The item runs from 0 to 36 and stops there.
What the symbols do: fe is -3; ku is -1; ra is +1; pu is -4.

Start at a row and follow the symbols one at a time.
Answer with the item's row; about right is enough.
---
+18 +24 -27 -8 -2 +13 -15 +47 -4 +15
ra
+14 +33 -28 -3 -4 +19 -4 +47 -4 +9
ra
+9 +38 -28 -1 -7 +21 +9 +43 -4 +2
fe
+19 +12 -26 -10 +2 +12 -28 +45 -5 +18
fe
+9 -32 -14 -21 +9 +1 -47 +24 +8 +10
ku
+3 -44 -7 -22 +12 -1 -43 +11 +11 +2
ra
+8 -34 -14 -21 +10 +1 -45 +24 +6 +12
fe
-10 -53 +5 -17 +10 -5 -26 -14 +16 -14
ra
-5 -52 -4 -20 +12 -4 -35 -2 +14 -7
pu
-20 -31 +20 0 +4 -9 +15 -43 +10 -23
ku
-19 -19 +26 +8 +1 -12 +22 -47 +6 -20
ra
-20 -31 +22 +0 +4 -10 +14 -44 +11 -21
ku
-17 -18 +25 +8 +0 -11 +24 -47 +6 -19
ku
-15 -5 +28 +13 -3 -13 +30 -48 +1 -13
ra
-17 -17 +25 +8 +2 -11 +23 -48 +6 -19
fe
-6 +16 +29 +23 -5 -17 +28 -41 -13 +5
fe
+11 +23 +31 +24 -8 -22 +5 -27 -23 +28
ku
+13 +18 +28 +22 -7 -23 -4 -25 -24 +33
pu
+14 -10 +29 +10 +1 -26 -26 -24 -19 +34
ra
+18 -3 +28 +14 -1 -25 -21 -23 -19 +37
ra
+19 +5 +27 +17 -3 -26 -18 -21 -21 +36
ku
+17 -4 +27 +15 0 -27 -24 -22 -18 +35
fe
+8 -21 +30 +8 +3 -25 -26 -29 -11 +27
ra
+13 -18 +29 +9 +3 -28 -26 -27 -15 +30
ra
+15 -9 +28 +9 -1 -27 -26 -23 -17 +35
ku
+12 -16 +30 +10 +2 -28 -25 -26 -13 +30
ku
+9 -21 +31 +7 +4 -27 -25 -30 -13 +27
ra
+11 -17 +29 +10 +3 -27 -27 -27 -15 +31
ra
+16 -10 +28 +12 +1 -27 -27 -23 -17 +34
ra
+17 -4 +27 +14 -2 -27 -25 -22 -20 +36
ra
+17 +5 +28 +16 -1 -25 -18 -19 -23 +38
---
-5 -51 0 -22 +12 -4 -35 -1 +16 -6
fe
-18 -42 +17 -8 +8 -8 +3 -37 +15 -22
ku
-19 -32 +21 +1 +5 -10 +15 -43 +11 -23
fe
-11 +6 +29 +19 -4 -15 +31 -45 -5 -5
ku
-5 +16 +28 +23 -7 -17 +28 -42 -12 +4
fe
+11 +23 +29 +24 -7 -21 +6 -28 -21 +30
ku
+15 +17 +29 +23 -7 -23 -4 -25 -23 +34
ra
+12 +22 +28 +23 -6 -21 +6 -28 -21 +28
ra
+7 +25 +31 +24 -8 -20 +14 -31 -22 +21
ku
+12 +22 +28 +24 -8 -21 +5 -26 -23 +30
fe
+18 +4 +28 +16 -3 -25 -17 -22 -21 +37
ku
+15 -3 +26 +13 0 -28 -22 -22 -20 +37
ra
+17 +5 +29 +16 -2 -27 -18 -22 -22 +37
ku
+16 -3 +28 +15 -2 -26 -22 -22 -19 +36
ra
+16 +4 +28 +17 -3 -26 -17 -22 -20 +38
pu
+10 -19 +31 +8 +3 -25 -27 -30 -11 +27
ra
+13 -17 +30 +9 +2 -26 -27 -27 -15 +31
ra
+14 -10 +28 +11 +1 -27 -27 -23 -17 +34
ra
+16 -3 +28 +13 0 -26 -23 -22 -19 +37
ra
+17 +6 +28 +17 0 -26 -18 -21 -21 +39
fe
+13 -17 +29 +9 +2 -27 -27 -27 -14 +30
ra
+13 -10 +29 +9 +1 -28 -26 -24 -19 +34
ku
+12 -18 +29 +10 +2 -27 -26 -26 -14 +30
ku
+8 -21 +29 +8 +4 -27 -27 -29 -11 +26
ra
+13 -17 +28 +9 +3 -27 -27 -26 -14 +30
ku
+11 -22 +31 +8 +3 -27 -27 -30 -12 +26
ra
+13 -16 +30 +10 +1 -28 -27 -27 -15 +32
ra
+16 -13 +28 +12 +1 -26 -27 -24 -16 +35
ra
+16 -3 +28 +14 -2 -26 -24 -22 -19 +36
ra
+17 +5 +28 +18 -3 -26 -17 -23 -23 +37
pu
+10 -21 +28 +9 +2 -28 -25 -31 -13 +25
---
-10 +7 +29 +19 -5 -15 +31 -46 -7 -5
fe
+8 +24 +29 +26 -6 -20 +15 -32 -20 +20
ra
+2 +20 +29 +24 -7 -20 +22 -38 -18 +14
ku
+8 +25 +30 +24 -9 -19 +14 -33 -21 +22
ku
+10 +23 +28 +22 -7 -21 +5 -26 -23 +28
pu
+17 -2 +28 +13 -2 -27 -23 -22 -20 +37
ku
+14 -9 +28 +10 +1 -27 -25 -24 -17 +33
ku
+12 -17 +29 +9 +2 -27 -27 -26 -13 +29
ku
+8 -22 +30 +7 +4 -26 -26 -30 -12 +27
ra
+12 -17 +29 +10 +3 -26 -27 -25 -14 +31
ra
+16 -11 +29 +10 +1 -26 -26 -26 -17 +34
ku
+12 -17 +28 +9 +2 -28 -27 -28 -14 +31
ra
+15 -10 +29 +11 +2 -28 -26 -24 -18 +34
ku
+14 -15 +28 +10 +2 -27 -26 -26 -15 +31
ku
+11 -22 +30 +8 +5 -28 -26 -31 -11 +26
ra
+12 -15 +30 +10 +3 -28 -25 -28 -15 +33
ra
+16 -9 +29 +10 +2 -25 -25 -23 -17 +36
ra
+16 -2 +29 +13 +0 -26 -22 -21 -20 +37
ra
+18 +6 +27 +17 -3 -26 -19 -21 -21 +37
ku
+16 -5 +29 +13 0 -26 -22 -21 -20 +38
ra
+18 +4 +28 +17 -2 -27 -18 -22 -21 +39
fe
+13 -18 +28 +9 +2 -26 -27 -25 -14 +31
ku
+10 -23 +30 +7 +5 -26 -25 -29 -12 +26
ra
+12 -16 +30 +11 +2 -27 -28 -27 -15 +31
ku
+9 -21 +30 +9 +2 -26 -26 -30 -10 +26
ra
+12 -17 +30 +9 +4 -27 -25 -27 -13 +30
ra
+14 -10 +27 +12 0 -27 -26 -22 -19 +34
ku
+14 -17 +29 +10 +3 -27 -28 -27 -14 +29
ku
+10 -21 +30 +8 +2 -27 -26 -30 -13 +27
ra
+11 -17 +28 +9 +4 -25 -27 -26 -13 +28
ku
+9 -22 +30 +8 +3 -27 -26 -29 -10 +25
---
-10 +7 +28 +19 -4 -14 +30 -45 -8 -7
ku
-4 +15 +29 +23 -6 -15 +27 -42 -13 +3
fe
+11 +22 +29 +23 -7 -22 +5 -27 -23 +29
ra
+8 +23 +29 +26 -6 -20 +15 -31 -22 +20
ku
+12 +22 +30 +25 -8 -22 +6 -27 -22 +28
pu
+17 -2 +29 +13 -1 -25 -23 -22 -20 +35
ra
+19 +5 +27 +17 -3 -25 -18 -21 -21 +38
fe
+14 -17 +29 +10 +1 -27 -26 -27 -14 +31
ku
+7 -22 +30 +8 +2 -26 -26 -29 -13 +28
ra
+13 -17 +29 +10 +1 -26 -26 -27 -14 +32
ku
+9 -21 +30 +6 +4 -29 -26 -29 -12 +26
ra
+13 -17 +28 +10 +4 -27 -27 -26 -14 +30
ku
+10 -21 +31 +7 +3 -26 -25 -30 -12 +27
ra
+12 -18 +29 +9 +2 -27 -27 -27 -15 +31
ra
+14 -11 +27 +10 +0 -27 -27 -23 -19 +34
ku
+12 -16 +29 +8 +3 -27 -25 -27 -13 +31
ku
+10 -21 +29 +9 +4 -28 -26 -31 -11 +27
ra
+11 -16 +29 +9 +3 -27 -26 -27 -13 +30
ra
+15 -10 +28 +9 0 -27 -27 -24 -17 +34
ku
+12 -18 +28 +8 +2 -28 -26 -26 -14 +32
ra
+14 -9 +29 +10 +1 -26 -27 -24 -17 +36
ra
+16 -3 +28 +13 0 -26 -24 -22 -20 +36
fe
+9 -22 +30 +7 +3 -27 -27 -31 -12 +25
ra
+11 -16 +30 +8 +2 -28 -27 -27 -15 +31
ra
+15 -12 +28 +11 +1 -27 -27 -23 -16 +33
ku
+12 -17 +28 +9 +2 -29 -26 -27 -15 +29
ku
+9 -21 +30 +8 +3 -26 -26 -29 -12 +27
ra
+12 -16 +30 +10 +2 -28 -26 -27 -15 +30
ku
+9 -22 +29 +8 +3 -27 -26 -29 -11 +27
ra
+13 -17 +29 +9 +2 -27 -27 -28 -13 +31
ra
+14 -10 +28 +11 +1 -28 -26 -25 -18 +34
---
+16 -4 +28 +14 0 -26 -24 -20 -20 +36
fe
+10 -20 +30 +8 +3 -28 -26 -29 -11 +27
ra
+12 -17 +29 +10 +1 -27 -28 -26 -14 +31
ku
+8 -22 +29 +8 +4 -28 -25 -30 -11 +26
ra
+12 -15 +28 +7 +2 -28 -26 -28 -15 +31
ku
+9 -21 +29 +7 +4 -28 -26 -28 -12 +27
ra
+11 -17 +29 +8 +2 -29 -27 -28 -14 +31
ku
+10 -21 +30 +9 +2 -28 -26 -30 -12 +27
ra
+12 -17 +29 +9 +1 -27 -26 -28 -15 +31
ku
+10 -22 +30 +8 +3 -27 -26 -31 -13 +26
ra
+13 -18 +30 +10 +2 -28 -27 -26 -15 +30
ra
+14 -11 +29 +10 +0 -26 -25 -24 -16 +34
ku
+12 -15 +29 +10 +1 -28 -28 -26 -15 +30
ku
+8 -22 +30 +5 +3 -27 -26 -30 -11 +27
ra
+12 -16 +30 +10 +2 -26 -26 -26 -15 +29
ra
+15 -10 +27 +11 +1 -27 -26 -25 -16 +32
ku
+12 -16 +30 +8 +4 -27 -26 -27 -16 +30
ku
+9 -21 +31 +8 +3 -27 -26 -31 -13 +26
ra
+14 -16 +28 +10 +3 -27 -27 -26 -13 +29
ra
+16 -10 +28 +13 +2 -26 -26 -23 -17 +35
ra
+17 -3 +28 +15 -1 -26 -22 -22 -19 +37
ku
+16 -10 +28 +12 +1 -27 -26 -23 -16 +33
ku
+11 -17 +29 +9 +1 -27 -28 -26 -14 +31
ra
+15 -11 +28 +12 +2 -27 -25 -23 -18 +33
ra
+15 -2 +30 +13 0 -27 -23 -21 -18 +37
ku
+15 -11 +27 +12 +2 -26 -24 -23 -18 +34
ku
+13 -16 +30 +8 +3 -29 -27 -26 -13 +30
ra
+15 -10 +28 +11 +1 -27 -25 -23 -17 +34
ra
+14 -2 +28 +12 -1 -26 -22 -23 -20 +36
ku
+14 -11 +30 +11 +1 -27 -27 -24 -16 +34
ra
+16 -3 +27 +14 +0 -27 -23 -22 -20 +37
---
+17 +23 -28 -6 -4 +13 -16 +47 -6 +16
pu
+9 -33 -13 -20 +10 +2 -44 +26 +8 +9
ra
+14 -20 -18 -19 +8 +3 -43 +36 +4 +16
ku
+8 -33 -13 -22 +9 -1 -46 +24 +7 +11
fe
-10 -51 +6 -19 +10 -6 -24 -16 +17 -14
pu
-18 -18 +24 +7 +0 -10 +23 -48 +6 -19
pu
+1 +22 +29 +25 -7 -18 +22 -37 -17 +14
ra
-4 +15 +29 +23 -6 -16 +28 -42 -13 +5
ku
+1 +22 +30 +26 -7 -17 +21 -38 -17 +14
ku
+7 +23 +30 +25 -7 -20 +14 -31 -21 +22
pu
+17 +5 +27 +19 0 -25 -19 -23 -21 +39
pu
+9 -21 +30 +7 +3 -26 -26 -30 -12 +27
ra
+13 -17 +28 +10 +1 -27 -28 -26 -14 +31
ra
+14 -10 +27 +10 -1 -29 -26 -24 -17 +35
ku
+12 -16 +28 +9 +2 -28 -28 -27 -16 +31
ra
+13 -10 +29 +12 +1 -26 -27 -24 -17 +35
ku
+12 -17 +28 +8 +3 -27 -26 -25 -14 +31
ku
+10 -22 +31 +7 +3 -27 -26 -29 -13 +26
ra
+13 -17 +29 +9 +2 -27 -26 -25 -15 +31
ra
+13 -10 +27 +11 +1 -26 -26 -24 -17 +34
ra
+18 -3 +30 +14 -1 -27 -22 -22 -20 +36
ku
+16 -11 +28 +12 0 -27 -26 -23 -17 +34
ku
+13 -17 +29 +10 +2 -27 -29 -27 -15 +31
ku
+9 -21 +31 +7 +4 -28 -27 -31 -12 +27
ra
+13 -17 +29 +9 +2 -26 -27 -26 -15 +30
